Below are the code and all the weights of a small trained network. Each question names an input and a class and asks about switching units off, where a switched-off unit gives its printed mean instead of its output.

import numpy as np


def w(rows, s, z=0):
    codes = np.array(rows[::2]) - 128.0
    scale = np.full(codes.shape[1], s)
    scale[-1] = z or s
    return codes * scale


def f(y):
    return np.maximum(y, 0)


def log_softmax(a):
    a = a - a.max(-1, keepdims=True)
    return a - np.log(np.exp(a).sum(-1, keepdims=True))


def net(x, mask):
    res = np.array(x, float).reshape(1, 2) / 4 @ E
    y = f(res @ A[0][:, :-1].T + A[0][:, -1])
    res = res + np.where(mask, y, B[0][:, -1]) @ B[0][:, :-1]
    return log_softmax(res[-1] @ U[:, :-1].T + U[:, -1])


A, B = {}, {}
E = w([
[56,116,193,153,30,110,78,104,31,53,76,90],'x0',
[132,84,124,186,124,225,209,2,111,153,192,217],'x1',
],0.0085)
A[0] = w([
[143,84,131,200,120,147,132,98,79,110,138,169,153],'n1',
[118,30,144,196,109,144,175,39,100,145,139,188,197],'n2',
[215,154,47,93,184,117,155,160,208,166,132,154,148],'n3',
[223,170,83,121,191,124,164,161,186,221,166,135,148],'n4',
[31,101,175,172,66,113,88,102,48,31,49,97,143],'n5',
[72,126,193,139,21,98,99,136,71,29,85,75,173],'n6',
[142,67,111,198,140,219,236,84,126,157,198,254,188],'n7',
[146,215,106,86,129,37,93,219,149,116,87,81,253],'n8',
[141,54,105,171,171,239,220,37,126,159,180,232,177],'n9',
[80,103,206,178,67,133,93,67,101,35,117,102,107],'n10',
[178,140,64,97,178,116,160,154,228,185,141,135,142],'n11',
[132,161,149,110,144,24,2,222,104,68,36,4,89],'n12',
],0.0069,0.006)
B[0] = w([
[164,150,114,133,128,166,152,92,114,137,104,120,168],'n1',
[172,96,113,121,113,186,154,51,124,112,89,159,208],'n2',
[162,154,148,187,214,147,145,138,192,93,121,162,197],'n3',
[148,187,139,173,190,160,142,107,158,85,88,188,202],'n4',
[138,193,128,173,189,124,121,150,146,91,119,120,205],'n5',
[156,147,139,165,193,116,103,168,181,92,135,133,209],'n6',
[162,111,179,120,107,184,114,2,98,162,220,164,247],'n7',
[107,129,133,229,135,44,133,167,156,146,116,169,223],'n8',
[127,127,180,121,95,196,98,43,109,169,233,161,250],'n9',
[158,174,123,143,172,153,117,133,145,76,104,131,180],'n10',
[132,215,133,177,160,142,140,135,187,113,117,153,193],'n11',
[40,82,167,109,101,48,88,218,59,166,223,99,228],'n12',
],0.0096,0.016)
U = w([
[149,151,141,133,141,150,126,109,134,131,127,145,123],'0',
[98,116,116,75,93,115,139,146,84,142,119,103,51],'1',
[103,131,135,125,143,114,108,148,105,116,139,87,2],'2',
[101,85,96,100,99,123,126,136,111,142,113,89,35],'3',
[129,21,132,105,57,135,125,107,86,178,140,132,151],'4',
[146,148,106,135,148,114,133,147,147,108,2,131,218],'5',
[91,122,109,72,90,129,146,150,92,149,108,81,57],'6',
[54,119,141,132,129,75,105,163,121,146,199,123,164],'7',
],0.016,0.0047)

Each question gives the input, the list of numbers given to net, and the class t.
The units are the neurons (one row each of A and B). Each row of codes is followed by its name. A weight is (code - 128) times the scale printed after its matrix; where a second scale follows, it is the last column's (A, B and U).
mask holds one flag per neuron, in row order. A switched-off neuron (its flag False) gives its mean, the last column of its row in B, instead of its output. The means were averaged over made-up inputs and are rounded, as every weight is.
A unit's drop is (log p(t) with every unit on - log p(t) with that unit switched off) / (log p(t) with every unit on - log p(t) with every unit switched off).
most important unit: the unit with the biggest drop
top k neurons: the k neurons with the biggest drops, biggest first
drop of u: that unit's drop, to one decimal
input [-3,-4], class 7: most important unit	n2
input [6,-1], class 7: top 3 neurons	[n12, n4, n2]
input [8,1], class 5: top 2 neurons	[n9, n7]
input [8,-1], class 2: top 2 neurons	[n12, n10]
input [1,0], class 5: top 3 neurons	[n12, n9, n7]
input [-3,-1], class 5: top 3 neurons	[n9, n7, n12]
input [-1,3], class 4: top 2 neurons	[n5, n6]
input [0,1], class 4: drop of n4	0.2
input [-6,-2], class 5: drop of n9	0.3
input [7,-2], class 7: drop of n12	2.1
input [0,2], class 4: drop of n5	0.1
